Each row of numbers belongs to one of the nodes below and depends on some of the facts about them. Some rows are named. Which node is each other row?

How the nodes are related:
bekubel (μ klebrol) (Λ pliplem)
bestol (μ vusir)
bobal (α trimum) (μ truvak)
branin (α trafal) (μ feflor)
bratobru (α vofu) (μ gruklor)
breklom (α vubir)
brevu (μ safur) (Λ ruklu)
brotanu (μ ruklu)
buklas (μ viser) (Λ pledo)
danal (μ truvak) (η gasu)
dedrel (α dopluti) (μ skariklam)
deris (μ ruklu)
dezak (μ truvak) (Λ siplor)
dopluti (μ greflekik)
drinodel (μ ruklu) (η brotanu) (Λ gritu)
drisis (μ dekuvak) (Λ skadrim)
dulek (μ greflekik) (η dopluti) (Λ zabran)
feflor (Λ truvak)
festa (μ viser)
fibram (α vosem) (μ litri) (η geklibrur)
firol (μ fezar)
fitak (μ feflor) (η skazos) (Λ klaflus)
fivufe (μ feflor)
fleskem (α trumim) (μ viser)
flizun (Λ grule)
floflas (μ gruklor)
flolor (α feflor) (μ trumim) (η pogru)
flotrun (α plisto) (μ fezar)
gadru (α trastel) (μ nomor) (η zuskil)
gasu (α dulek) (μ truvak)
geklibrur (μ litri) (Λ stapi)
gidiskos (μ greflekik)
golor (Λ nuzu)
gostas (α grefal) (μ nomor)
gragan (α klole) (μ nuzu) (Λ ziskisken)
grefal (α laskosal) (μ trumim)
greflekik (α plagro) (Λ sedrom)
greplir (α geklibrur) (μ golor) (Λ safur)
greskimek (μ trafal) (η klinu)
gridrin (α grozefi) (μ viser)
grifu (μ plibom) (Λ kesen)
gritu (μ fezar) (Λ dezak)
grozefi (Λ skeplem)
gruklor (α vupul)
grule (μ viser) (η stasker)
gudral (α sedrom) (μ trafal) (Λ klinu)
gumi (α bobal) (μ nuzu)
kesen (Λ vofu)
kiske (μ tipu) (η zabran) (Λ grifu)
klaflus (μ dekuvak)
klebrol (α nifum)
kliklovar (α lelur) (μ rava) (Λ fivufe)
klinu (α bekubel) (μ trafal) (η gudral) (Λ vugul)
klole (μ greflekik) (Λ modre)
klomun (μ viser)
kodror (μ kesen)
kogrisu (α fezar) (μ nomor) (η gostas)
kuranak (μ greflekik) (η siplor,klole)
laskosal (μ viser)
lelur (μ plibom)
litel (Λ dredon)
loteplu (α truvak) (μ flane) (Λ nabor)
lureklem (μ klebrol)
masom (μ viser)
modre (μ fezar)
moskor (α gadru) (μ vupakul) (Λ tolafam)
nabor (μ grozefi) (Λ vubir)
nadre (α skeplem) (μ vusir) (Λ sufoler)
netem (α gostas) (μ breklom)
nifum (α ruklu) (μ greflekik)
nugraska (μ vusir) (Λ brevu)
nukas (α breklom) (Λ skaski)
nuzu (Λ bekubel)
peplu (α skadrim) (μ feflor)
pevin (α suflus) (μ safur)
pibas (α klinu)
pivo (μ greflekik) (Λ festa)
pivon (μ greflekik)
plagro (α moskor) (μ skariklam) (Λ kiske)
pledo (μ plibom) (η vupul)
plegram (μ viser) (η laskosal,gridrin)
pliful (α masom) (μ kesen) (Λ brotanu)
pliplem (μ skaski)
plisto (α roriga) (μ nukas) (Λ pogru)
pluga (Λ plegram)
pogru (μ trumim)
pumove (α tipu) (μ feflor) (Λ klomun)
redages (μ feflor)
retruno (μ truvak) (η danal)
retum (μ feflor) (η rezul,redages) (Λ gruklor)
rezul (α fibram) (μ feflor)
ridi (μ skariklam)
roriga (α deris) (μ fezar) (η modre)
ruklu (Λ pivo)
sabraza (α vomu) (μ greflekik) (η pivon,kuranak)
samis (α skedas) (μ feflor)
sedrom (μ dredon)
sezus (μ greflekik) (Λ vupakul)
siplor (μ greflekik) (η sabraza)
skadrim (α skazos) (μ flizun) (Λ fezar)
skariklam (α rezul)
skaski (α drisis)
skazos (α kiske) (μ feflor)
skedas (μ nomor) (η gostas)
skeplem (μ nuzu) (η vomu)
skiska (μ truvak) (Λ vosem)
stapi (α pliplem) (μ feflor) (η peplu) (Λ litel)
stasker (μ viser)
stomupe (μ truvak) (Λ gudral)
sufoler (μ skaski) (Λ pliful)
tipu (α kuranak)
tolafam (μ breklom) (Λ pivon)
trapo (μ litel)
trastel (μ dredon)
trilis (μ gruklor)
trimum (μ fezar)
troraken (α dekuvak) (μ rava) (η kliklovar)
trotol (μ breklom) (η netem) (Λ gasu)
trulu (α fitak) (μ truvak)
trumim (α stapi)
truvak (Λ trotol)
truvukles (Λ loteplu)
vastostom (α gridrin) (μ flane)
vidres (α vastostom) (μ plibom)
viser (α greplir) (Λ pluga)
vofu (μ greflekik)
vomu (μ nuzu) (η gumi)
vosem (μ rava) (η ziskisken) (Λ moskor)
vubir (α skaski) (μ skariklam) (Λ gadru)
vugul (α branin) (μ viser) (η klomun)
vupakul (α fleskem)
vupul (α truvukles) (μ plibom)
vusir (Λ buklas)
vute (α flane) (μ litel) (η trapo)
vuvi (α vupakul) (μ skariklam) (η vubir) (Λ gidiskos)
zabran (α sufoler) (μ tipu) (η kiske) (Λ vuvi)
zadrok (μ truvak)
zaskim (μ truvak)
zepun (μ pibas) (Λ trilis)
ziskisken (μ rava) (η troraken) (Λ peplu)
zuskil (α pogru) (μ nomor) (η kogrisu)

Known rows:
sabraza: [ 24  -9  -4  14 -16  34 -33   9  11 -15  -4  14  -1  19 -29  -9 -24 -35
  10  18  15 -24 -53 -26 -24 -22  34]
zuskil: [-25  11  12   5 -15  25 -21  10  12 -15  14  -2   3  16  12  -2   8  11
  23   7 -30  14  -8 -20  21   4  -9]
vofu: [ 38 -18  -4   7 -30  36  -2  -7 -15 -23 -19  -3  -7 -28 -15 -10  -8 -17
  45  -8   6 -49 -47  -4 -25 -49  10]
fivufe: [-10 -15  29 -17  33 -24   0   9 -15   7 -41 -34 -48  18  33 -24   8 -13
  27 -16  12 -19 -17  -3  20  28  -8]
skazos: [-12 -10  32 -26  29 -17 -13  18  -5   3 -20 -38 -30  22  30 -38   3  -3
   5 -20   3  -7 -15  -8   9  23 -22]
litel: [ -7 -19 -28  15 -17 -21  23   4 -17  11  19  -3   7 -11 -18  27 -23  11
  -9  -8  -1   5  26  -4   2  16   8]
trapo: [ 4  3  5  0  5  4  3 -2  0 -4  1 -2 -3 -2 11 -1  2 -2  0 -1  4 -7 -6  4
 -7  0  0]
lelur: [ 3  3  5 -4  7  3  1 -3  4  0 -2 -2 -4  0  8 -2  8  1  1  2  5 -2 -7  2
  1 -1  2]
drisis: [  2   8   6  -8  11  11  -5   7  16 -11   9   1  15   7   0   4   9  18
 -21   3  13  19 -12  -8 -10   3  -6]
skiska: [ -1   7  18 -33 -13   6 -13  26  24  12  21   1  20 -14  20  11  25  28
 -18   1  29  10 -26  -9 -11 -28  -5]
vuvi: [  8   4   1  -4   3   1  -9   4   0   3 -12   5  -4   6   0 -11   8   3
   7   3  -1   4   3  11   7  -7  -9]
drinodel: [  4   5   1 -17  11  11  -9   8  16   0   9  -6  14   6   2  -3  16  30
 -22   5  10  21 -13  -6  -1   1   2]
safur: [ -7 -21 -27  22 -20 -30  32  -6 -28  14   5  -2  -7 -15 -18  26 -28  -7
  10  -9  -5  -9  31   1   9  15   8]
dopluti: [ 46  -3   2  12  -7  45 -16  -5 -10 -39  -3  -5   2 -12 -14 -18  -9  -8
   8   1  -4 -33 -43  -9 -30 -28  14]
peplu: [-10 -12  34 -15  26 -26  -4  10 -17   4 -39 -32 -46  18  30 -34   0 -23
  25 -20   0 -23  -9  -1  16  21 -20]
flolor: [  3   4   3  -7   4   0  -6  -1   4   2 -11   0  -2   3  -4 -10   7   4
   1   2  -2   6   0   2   9  -6  -5]
klomun: [ -8  35   8   7  -2   2  19 -40  20  14  -4  37  -2 -13  19  11  22 -33
  18  24  -4  -9  12  33   3 -23  -1]

Which node is each row?
No name comes twice in this set of rows, the named rows included.
[  4 -18 -33  34 -29 -30  14  12 -38  11   3  12  -6  -8 -15  23 -28  -8
  20  -7  -7  -4  47  24   5   9  -9] -> vupakul
[ -7  40  14   7  -2  14  13 -30  27   2  23  33  15 -14  31  10  18 -23
  -4  19  -7  -6   8  30 -21 -25  -8] -> laskosal
[ 44  -3   3   7 -12  43 -25  -3  -9 -36 -11  -2   6  -9 -26 -26 -10  -9
   9   2 -12 -25 -35 -10 -22 -33   6] -> nifum
[-24   7   8   1  -8  25 -14   8  13 -10  13  -8  -1  15  13   3  15  19
  23  10 -22  17 -14 -22  28  10   0] -> skedas
[ -8 -19 -23  21 -25 -31  24  -4 -27  13   0   3  -5 -12 -24  17 -32 -12
  10 -10 -14  -8  39   3  11   9  -2] -> gruklor
[ -6  -7  30 -29  40  -5 -15  30   4  -4  -9 -38 -18  24  39 -25  16  27
 -16 -18  17   8 -26 -11  -1  27 -14] -> retum
[  2   5   3 -10   9  12  -7   9  13  -4  13  -4  13   5   6  -2  10  21
 -20   2   8  14 -11  -4  -9   2   2] -> zepun
[ 25  -7  -3  13 -10  45 -35  17  21 -24  22   9  13  19 -16  -2 -21 -19
 -10  17  25 -19 -64 -31 -44 -17  38] -> klole
[ -1   6   6 -16   1   9 -15   6  15  -1  15  -7  15   6  -3 -16   3  15
 -19   0  -5  16  -5  -6  -3  -4 -10] -> plisto
[ 17 -25  -7  15 -43  26 -10   9   4  -5  -4  13 -10  -8 -10  11 -27 -49
  48   3  34 -57 -66 -19 -42 -47  31] -> pivon
[  6  40  -4  12  -7  12 -13  -4  18   9   7  52  14   3  23  11  32  -9
  11  30   3  18  26  54  -6 -28 -19] -> fleskem
[ 24 -11  -6  14 -11  34 -28   6  12 -14   0   9  -3  17 -25  -4 -21 -31
  10  21  22 -26 -59 -27 -24 -17  41] -> kuranak
[ 45  -9   1  17 -10  35  -8 -17 -22 -31 -23  -3 -14 -17 -20 -18 -11 -26
  32   3  -7 -45 -38  -4 -14 -29  17] -> gidiskos

The same nodes again, as new rows of numbers:
Known rows:
buklas: [ 12   7   3   0 -20 -17  24 -14   0  -1  12   4 -13   6   7   1   4   6
  19  -4   2 -21 -12   1  -3   9   1  -2  -5 -10 -20 -27   1]
plegram: [ 12   3  -9   3 -21 -19  41 -14  -2   1   1   4   1  -7   7  12  -1  13
  30   0   6 -22 -17  -3   1   7  -4  -5  -6 -11 -18 -36  17]
festa: [ 20  -1 -22   8 -23 -10 -11   4   7  29  29  13  -4  -8 -17  22 -28 -10
  50  -6  18 -37 -24  -1  12  10  -1 -11  23 -10 -64 -59   5]
siplor: [ 11  -8 -31   7   4   8   2 -31   5 -13   4   9  18  13  -6  10 -11   2
 -48   3 -13 -14   1   0 -10 -11  -9  -3  -3  21   5  -3  15]
vugul: [ 10   6 -13   2 -19 -23  41 -19  -2   0  10   2  -3  -4   5   5  -2  17
  17   1   8 -22 -14  -4   2   3  -4   0   0 -11 -40 -32  15]
pivo: [ 29 -10 -29   8 -11  25 -35   1  17  19  23  22  10   4 -21  17 -39 -35
 -10  -1  -3 -16   3   3  -7  -9  -1  -8  22   7   7 -24  13]
suflus: [-33  -7  23  -6   6  -3  -5   7  -1   1 -11  -7   2  -5  -4  21  -1   7
 -15   2  18   7   4   5  -4   3   4   3   9  -8   4  15  -8]
trilis: [  6  -2 -15   3   4  -3   6  -8  -2  -3   0   0   8  -3  -3   3   0   7
  -2  -1   0 -10  -6  -5   8  -1  -5  -4  -3   6 -19  -8   9]
fitak: [ 37   2   9  -5   8  19 -17  22   0   6  -4  -8  -7  -1   7 -23   2 -16
  27  -2  -2  25   4 -17  27  -2   5   0   3  -4  17  23   6]
ziskisken: [ -3   4  -4  -2  -1  -2  -4  -4   1  -6   6   4  -3  -2  -1  -7   5  -1
  -4  -4  -3   0   0  -3   0  -1   3  -1  -3   5 -12  -7   5]
skeplem: [  5   0 -14  -1  -1  -4  13 -11   0  -6   1   0   7  -6  -1   0  -3   7
  -4   0   5  -4  -6 -12  10  -5  -1  -2   1   2 -24  -8  22]
viser: [-30   3  39  -7 -22 -20  15   4   1   7   3  -4 -20   3   6  14   0   6
  10   1  18  -6  -2  12 -16  11   8   8   8 -24  -2  -3 -20]
dulek: [ 17   1 -11   3  -7  16   4 -18   9  -7  11  17   3   7   3  -1  -2 -15
 -32   2 -15  14  21   3 -26 -13   6   4  -1   8  62   1  15]
skaski: [-32  -8  14  -6   4 -13   7  10  -2  -8 -10 -10  11 -12 -12  19   1  15
 -25   8  18   5  -5   2   6   3  -9   2  15  -1  17   6 -11]
tipu: [-36  -6  20  -5   3  -5  -4   8  -1   3  -9  -8   2  -6  -4  16  -5   7
 -11   5  15   6   3   6  -5   1   2   5  10  -9  -1  16  -9]
trapo: [ 7 -1 -1  1  1  2 -9 -1  0 -2  2  0 -2  8  0 -4  0 -3 -1 -3 -6 -9 -5  0
  3  3 -2 -4 -5  6 -7 -2 -6]
retum: [ 24   8  -2  -2  18  12 -27  14  -2   2  11  -3 -11  -6   0 -28  18  -8
   9  -8  -2  29  14 -10  20  -4   8   2   3   2  -2  19  -3]

Rows to name:
No name comes twice in this set of rows, the named rows included.
[ 21   3 -14   4   2  -2  10  -6   0   9  10   0   0  -5   4  -4   2   7
  10   3  -1   6   5   0   1  -5  -1   2   3  -6  -1   2   6] -> fibram
[ 13   4  10  -2  -7   3  -3   7   2  -3   6   4  -9   3   4 -10   7 -10
   5  -3  -5   8   3   0  -1   3   4   1  -1  -1  34   0  -6] -> drisis
[  7   1 -21   4   3  -3  17  -8  -2  -1  -1   4  12 -14  -1   4   4  10
   5   0   3   0   0  -5   4  -4  -3  -3  -2   2  -7 -15  20] -> pledo
[-31  -4  24  -7   0 -10   2  17   0  -5  -7  -9   3 -10  -8  12   2   6
 -19   7  15  12  -1   5   1   3  -4   5  15  -5  35  10 -18] -> breklom
[ 13   2  -8   1  26  10 -39  14  -5   1   3  -6  -3   1  -6 -24  13  -5
   4  -8  -9   8   1  -5  24   1  -1  -5  -4  14 -27  16 -14] -> redages
[ 18  -2  -7   3  -7  17  -4 -16   9  -9   8  12   3  18   3  -1  -7 -17
 -35   1 -18   3  13   3 -22  -9   2   2  -3  11  52   6   6] -> sezus
[ -3   6   0  -5   8  13  -8  27  -6  -3 -10   0   9 -13  -4 -29  -1 -20
  39   0   1  19   8 -18  12  -6   5  -1  -3   4   1   2  23] -> stapi
[  6   2 -10   3   2  -4 -12  -2  -1   4  10  -2  -5   6   0 -12   0   3
  -2   0 -10  -7  -4   4   1  -1  -3  -2  -2   5 -26   3  -9] -> gostas
[ 24  -4  -4  -1  13  13 -33  26  -3  11  -9 -13   0   4   3 -24  -6 -11
  23   1 -13   5 -12 -11  27   1  -5  -5  -4   8 -18  23  -4] -> skazos
[ 12   3  -5  -1 -24 -18  42 -16  -1  -1   1   3  -2  -2   7  10  -6  11
  25   1   8 -23 -20  -8   4   5  -3  -3  -3 -12 -24 -33  22] -> grule
[24  3 -4 -1 -3  1 10 -5  0  0  5  0 -3  0  5 -5  1  0 10 -2  3  2 -1 -9
  9 -2  1  0  1 -5 -2 -3 11] -> retruno
[ 39   4 -22  13   9   2  21  -1  -2  18   9   0   3  -9   6   4   7  11
  24   4  -2   8  11   7   0  -5  -5   0   1 -10  24  -3   1] -> roriga
[-31  -2  34  -8  -2  -3  -7  18   1   1  -6  -6  -6  -3  -2   9   1  -2
 -10   4  13  16   7   8  -8   3   5   7  13 -11  31  18 -20] -> nukas
[ -5   4  -5  -1  -2  -4  -3  -3   1  -4   6   4  -2  -2  -1 -11   3  -2
  -1  -2  -5   0   0  -2  -2  -2   2   0  -2   5 -14  -6   3] -> troraken
[  9   2 -14   2  24   5 -41  17  -5   8   5  -8  -5  -1  -5 -30   8  -2
   7  -4 -13   8  -1  -3  20  -1  -3  -4  -3  14 -39  20 -14] -> rezul

